[[-.57, .07],
[.02, .53],
[.00, .55]]
->
[[.00, .55],
[.02, .53],
[-.57, .07]]

[[-.04, .22, -.17],
[.19, -.17, .09],
[.06, .07, .30],
[.06, .02, .04],
[-.06, .01, -.02],
[-.21, -.10, .05],
[-.26, -.11, -.43]]
->
[[-.04, .22, -.17],
[.06, .07, .30],
[.06, .02, .04],
[-.06, .01, -.02],
[-.21, -.10, .05],
[-.26, -.11, -.43],
[.19, -.17, .09]]

[[.14, -.12, .25],
[-.23, .27, .07],
[.08, .09, .17],
[-.45, .21, .13],
[-.22, -.22, .53],
[-.27, -.16, .47]]
->
[[-.23, .27, .07],
[-.45, .21, .13],
[.08, .09, .17],
[.14, -.12, .25],
[-.27, -.16, .47],
[-.22, -.22, .53]]

[[-.23, -.05, -.27, .07, -.06, -.17, .01, -.16, .05, .17, .35, -.13, -.09],
[-.05, -.21, .19, -.46, -.07, -.26, .19, .15, .27, -.03, .05, -.09, -.02],
[.26, .25, .03, -.02, .32, -.04, -.10, .18, -.08, .05, .05, -.11, .02],
[.20, -.12, .06, -.31, .28, -.02, .25, .20, .11, .19, .20, -.10, -.06],
[.10, .03, -.11, .13, .08, .13, .06, .21, -.02, -.11, .10, .02, -.05]]
->
[[.26, .25, .03, -.02, .32, -.04, -.10, .18, -.08, .05, .05, -.11, .02],
[.10, .03, -.11, .13, .08, .13, .06, .21, -.02, -.11, .10, .02, -.05],
[-.23, -.05, -.27, .07, -.06, -.17, .01, -.16, .05, .17, .35, -.13, -.09],
[.20, -.12, .06, -.31, .28, -.02, .25, .20, .11, .19, .20, -.10, -.06],
[-.05, -.21, .19, -.46, -.07, -.26, .19, .15, .27, -.03, .05, -.09, -.02]]

[[.02, -.15, -.28, -.01, .12, -.11, .00, -.34, -.07, .09, -.19, -.09, -.05, -.06, -.12, .03],
[-.14, -.17, .03, -.03, -.08, -.07, -.15, -.34, .01, -.14, -.08, -.01, .00, -.13, -.02, .14],
[.27, .08, -.35, .06, .23, -.08, .22, -.18, -.12, .41, -.11, -.02, -.01, .08, -.26, -.20]]
->
[[.27, .08, -.35, .06, .23, -.08, .22, -.18, -.12, .41, -.11, -.02, -.01, .08, -.26, -.20],
[.02, -.15, -.28, -.01, .12, -.11, .00, -.34, -.07, .09, -.19, -.09, -.05, -.06, -.12, .03],
[-.14, -.17, .03, -.03, -.08, -.07, -.15, -.34, .01, -.14, -.08, -.01, .00, -.13, -.02, .14]]

[[-.18, .14, -.01, .47, -.01, -.13, .17, .07, -.02, .35],
[.00, -.14, .00, -.15, -.09, .20, .04, -.14, .31, -.21],
[.22, -.12, .02, -.37, .05, .07, -.28, -.06, .04, -.33],
[-.02, -.05, .07, .17, .05, .01, .21, .19, -.07, .17],
[-.02, .12, -.01, .20, .09, -.06, .20, .04, -.06, .32],
[-.12, .11, -.09, .12, -.07, -.06, .17, -.09, -.03, .17],
[-.05, .08, -.01, .13, .05, -.06, .17, .14, -.27, .17]]
->
[[-.18, .14, -.01, .47, -.01, -.13, .17, .07, -.02, .35],
[-.02, .12, -.01, .20, .09, -.06, .20, .04, -.06, .32],
[-.12, .11, -.09, .12, -.07, -.06, .17, -.09, -.03, .17],
[-.05, .08, -.01, .13, .05, -.06, .17, .14, -.27, .17],
[-.02, -.05, .07, .17, .05, .01, .21, .19, -.07, .17],
[.22, -.12, .02, -.37, .05, .07, -.28, -.06, .04, -.33],
[.00, -.14, .00, -.15, -.09, .20, .04, -.14, .31, -.21]]
